Z83: -4.3; -14.8; 7.5; -15.4; 19.1; 23.5; 30.1
Z153: -0.6; -2.6; -2.5; -0.3; -1.3; -1.4; -0.4
Z619: 26.1; -7.1; 30.6; 17.8; 40.9; -10.1; 83.4
Z441: -19.1; 10.1; 17.2; -35.0; 37.6; 12.3; 6.3
Z260: -4.1; -3.4; -2.4; -3.2; 0.1; 1.8; -0.6
tags:
37.6 -> Z791
26.1 -> Z930
40.9 -> Z730
19.1 -> Z759
40.8 -> Z132
37.5 -> Z161
key Z619 5:  => Z730
find: -4.3; -14.8; 7.5; -15.4; 19.1; 23.5; 30.1 => Z83
find: -4.1; -3.4; -2.4; -3.2; 0.1; 1.8; -0.6 => Z260
find: 26.1; -7.1; 30.6; 17.8; 40.9; -10.1; 83.4 => Z619
find: -19.1; 10.1; 17.2; -35.0; 37.6; 12.3; 6.3 => Z441

Z153: -37.6; 55.8; -27.8; 74.4; 29.9
Z180: -37.6; 55.8; -82.7; -39.7; 33.9
Z83: -37.6; -41.9; -82.7; -39.7; 33.9
key -> tag
34.0 -> Z4
29.8 -> Z346
33.9 -> Z794
29.9 -> Z706
55.8 -> Z293
-37.6 -> Z142
key Z180 5:  => Z794
find: -37.6; 55.8; -27.8; 74.4; 29.9 => Z153
find: -37.6; 55.8; -82.7; -39.7; 33.9 => Z180

Z553: 0.0; -8.4; -20.3; -34.6; 25.1; -51.6; -1.6; -5.1; -30.1; 0.6; -15.1; -24.6; 0.9; 0.8; 30.9; -12.6; 4.3; -32.8; -0.5; -35.6; 5.7; -3.3; -5.5; -18.5; 1.4; 1.2; 3.9; 1.4; -12.4; -7.5; 4.0; -11.0
Z201: 0.1; -31.8; -13.6; 19.8; -14.9; -53.9; 4.7; 7.4; -38.5; -0.1; -1.3; -14.0; -0.6; -0.2; 12.6; -15.9; 6.1; -17.7; 0.8; -41.6; -25.8; -1.4; -3.8; -1.6; -0.8; 9.7; 2.9; 0.4; -24.1; -7.8; -9.4; 6.4
Z816: 0.1; -31.8; -13.6; 19.8; -14.9; -53.9; 4.7; 7.4; -38.5; 0.1; -1.3; -14.0; -0.6; -0.2; 12.6; -15.9; 6.1; -17.7; 0.8; -41.6; -7.3; -1.4; -3.8; -1.6; -0.8; 9.7; 2.9; -0.2; -24.1; 4.1; -9.4; 6.4
Z619: 1.2; 26.7; 23.4; 21.3; 23.9; 77.3; 6.4; 18.6; 50.8; 0.3; -27.6; 31.7; 0.9; -0.3; -3.3; -8.8; -13.1; 20.1; 1.0; 57.8; 30.7; 0.8; 6.7; -1.5; 0.7; 12.3; 9.0; 0.2; -3.8; 19.0; -5.2; 18.8
Z938: 1.2; 26.7; 23.4; 21.3; 23.9; 77.3; 6.4; 18.6; 50.8; 0.3; -27.6; 31.7; 0.9; -0.3; -3.3; -8.8; -13.1; 20.1; 1.0; 57.8; 30.7; 0.8; 6.7; -1.5; 0.7; 12.3; 9.0; 0.2; -3.8; 19.0; -5.2; 0.9
Z880: 0.1; -31.8; -0.4; 19.8; -14.9; -53.9; 4.7; 7.4; -38.5; -0.1; -1.3; -14.0; -0.6; -0.2; 12.6; -15.9; 6.1; -17.7; 0.8; -41.6; -25.8; 2.7; -3.8; -1.6; -0.8; 9.7; 2.9; 0.4; -24.1; -7.8; -9.4; 6.4
Z153: -0.2; 29.8; -14.9; 24.9; 4.2; -14.5; 5.5; 22.6; -11.1; 0.1; 13.5; -4.2; -0.5; -1.0; 27.8; -7.1; -7.0; -29.2; 0.7; -25.5; -25.1; -2.2; -6.1; -6.4; -1.3; 3.0; -13.6; 0.5; 22.7; -9.6; 0.6; 0.1
tags:
-0.3 -> Z233
6.3 -> Z370
-0.1 -> Z521
6.4 -> Z557
0.3 -> Z60
0.2 -> Z986
key Z619 10:  => Z60
find: 0.1; -31.8; -13.6; 19.8; -14.9; -53.9; 4.7; 7.4; -38.5; 0.1; -1.3; -14.0; -0.6; -0.2; 12.6; -15.9; 6.1; -17.7; 0.8; -41.6; -7.3; -1.4; -3.8; -1.6; -0.8; 9.7; 2.9; -0.2; -24.1; 4.1; -9.4; 6.4 => Z816
find: 0.0; -8.4; -20.3; -34.6; 25.1; -51.6; -1.6; -5.1; -30.1; 0.6; -15.1; -24.6; 0.9; 0.8; 30.9; -12.6; 4.3; -32.8; -0.5; -35.6; 5.7; -3.3; -5.5; -18.5; 1.4; 1.2; 3.9; 1.4; -12.4; -7.5; 4.0; -11.0 => Z553
find: 0.1; -31.8; -0.4; 19.8; -14.9; -53.9; 4.7; 7.4; -38.5; -0.1; -1.3; -14.0; -0.6; -0.2; 12.6; -15.9; 6.1; -17.7; 0.8; -41.6; -25.8; 2.7; -3.8; -1.6; -0.8; 9.7; 2.9; 0.4; -24.1; -7.8; -9.4; 6.4 => Z880

Z702: 12.1; -61.3; -57.7; -1.7; -46.0; -23.5; 91.2
Z201: 19.3; -0.5; 39.7; 26.0; -41.4; 18.1; -27.6
Z153: -13.4; 83.1; -34.5; 47.0; -22.2; 15.9; 61.5
tags:
12.0 -> Z306
-13.3 -> Z589
-13.4 -> Z667
12.1 -> Z633
key Z153 1:  => Z667
find: -13.4; 83.1; -34.5; 47.0; -22.2; 15.9; 61.5 => Z153
find: 12.1; -61.3; -57.7; -1.7; -46.0; -23.5; 91.2 => Z702

Z938: -7.4; 20.3; -3.3; -73.2; -5.4; -45.1; 10.5; -11.2
Z619: 29.4; 13.4; 10.8; 34.5; 11.5; 35.5; -45.8; -6.0
Z260: 13.2; -1.4; -8.2; -66.2; 65.6; -16.8; 21.0; -11.6
Z83: 5.9; -6.8; -8.5; -46.9; 34.0; -14.0; 20.0; -11.4
Z180: 6.2; 7.2; -5.4; 7.4; -6.4; 25.0; -23.2; -8.4
tags:
29.4 -> Z307
-7.4 -> Z148
10.5 -> Z483
key Z938 1:  => Z148
find: -7.4; 20.3; -3.3; -73.2; -5.4; -45.1; 10.5; -11.2 => Z938

Z619: 23.8; -5.2; 6.9; 1.5; 14.8; -0.6; -1.0; 12.2; 15.5; -2.3; 11.0; -4.5; 9.5; -5.5; -2.4; -2.9; 3.9; 12.3; 16.2; 1.3; 42.3; -2.5; -0.4; -1.5; 37.9; 5.5; 4.7; 2.1; 8.8; 6.3; -1.3; 7.0; 3.4; 6.1; 30.4; 0.6; 12.4; 13.7; -3.0
Z83: 23.8; -5.2; 6.9; 1.5; 14.8; -0.6; 11.2; 12.2; 15.5; -2.3; 11.0; -4.5; 9.5; -5.5; -2.4; -2.9; 3.9; 12.3; 16.2; 1.3; 42.3; -2.5; -0.4; -1.5; 37.9; 5.5; 4.7; 2.1; 8.8; 6.3; -1.3; -3.4; 3.4; 6.1; 30.4; 0.6; 3.2; 13.7; -3.0
Z816: -35.4; 7.6; -8.0; -7.0; 3.8; 10.3; 1.4; -20.6; -1.7; 5.2; -19.1; 4.9; -24.7; 4.7; 3.4; 7.8; -30.0; -30.6; -13.3; -16.5; -69.9; -6.6; -1.2; 3.1; -83.2; -6.2; 14.7; 12.3; -2.0; 21.7; 17.4; 3.8; -5.1; 1.5; -55.6; -3.1; -7.0; -1.4; 6.9
Z260: -11.6; 15.6; 4.6; 8.5; 42.8; 9.2; 48.3; -0.5; 54.0; -1.0; 17.3; 12.3; 7.1; -19.0; -8.2; -1.0; 10.3; -15.7; 29.5; 5.2; 23.3; 4.9; -0.4; 16.2; 21.0; -38.5; 25.0; 32.7; 18.5; 42.2; 22.8; 23.3; 25.0; 15.6; -8.2; -1.6; 6.1; 27.9; 24.4
key -> tag
-0.5 -> Z96
12.2 -> Z33
23.3 -> Z539
23.2 -> Z707
-0.6 -> Z649
-38.5 -> Z50
12.1 -> Z954
key Z260 8:  => Z96
find: -11.6; 15.6; 4.6; 8.5; 42.8; 9.2; 48.3; -0.5; 54.0; -1.0; 17.3; 12.3; 7.1; -19.0; -8.2; -1.0; 10.3; -15.7; 29.5; 5.2; 23.3; 4.9; -0.4; 16.2; 21.0; -38.5; 25.0; 32.7; 18.5; 42.2; 22.8; 23.3; 25.0; 15.6; -8.2; -1.6; 6.1; 27.9; 24.4 => Z260
find: -35.4; 7.6; -8.0; -7.0; 3.8; 10.3; 1.4; -20.6; -1.7; 5.2; -19.1; 4.9; -24.7; 4.7; 3.4; 7.8; -30.0; -30.6; -13.3; -16.5; -69.9; -6.6; -1.2; 3.1; -83.2; -6.2; 14.7; 12.3; -2.0; 21.7; 17.4; 3.8; -5.1; 1.5; -55.6; -3.1; -7.0; -1.4; 6.9 => Z816

Z553: -24.6; 4.7; 29.4; -7.0; 86.2; -88.7; -12.6; -99.1; 32.4
Z260: -27.2; -8.5; 29.4; 0.0; 38.5; -94.4; -43.7; -93.2; 31.9
Z619: -68.4; -46.9; 37.3; -41.3; 72.6; -97.7; -45.1; -67.6; 15.0
Z880: -56.6; -20.9; 32.7; -20.0; 75.6; -88.5; -29.8; -88.0; 16.3
Z938: -68.6; -35.2; 56.1; -24.7; 67.5; -85.1; -45.0; -86.1; 7.4
Z180: -51.1; -18.2; 40.1; -15.3; 83.1; -82.7; -30.6; -92.4; 14.5
Z83: -49.9; -46.1; 41.4; -41.3; 82.6; -96.4; -54.7; -66.1; 16.2
Z441: -74.9; 1.7; 56.3; 3.2; 54.0; -79.6; -10.8; -99.1; 7.4
Z702: -74.9; -46.9; 42.6; -35.4; 38.5; -97.7; -54.7; -67.4; 15.8
key -> tag
42.6 -> Z786
-30.6 -> Z813
56.1 -> Z657
40.1 -> Z230
41.4 -> Z988
-15.3 -> Z678
key Z180 3:  => Z230
find: -68.6; -35.2; 56.1; -24.7; 67.5; -85.1; -45.0; -86.1; 7.4 => Z938
find: -68.4; -46.9; 37.3; -41.3; 72.6; -97.7; -45.1; -67.6; 15.0 => Z619
find: -74.9; 1.7; 56.3; 3.2; 54.0; -79.6; -10.8; -99.1; 7.4 => Z441
find: -24.6; 4.7; 29.4; -7.0; 86.2; -88.7; -12.6; -99.1; 32.4 => Z553

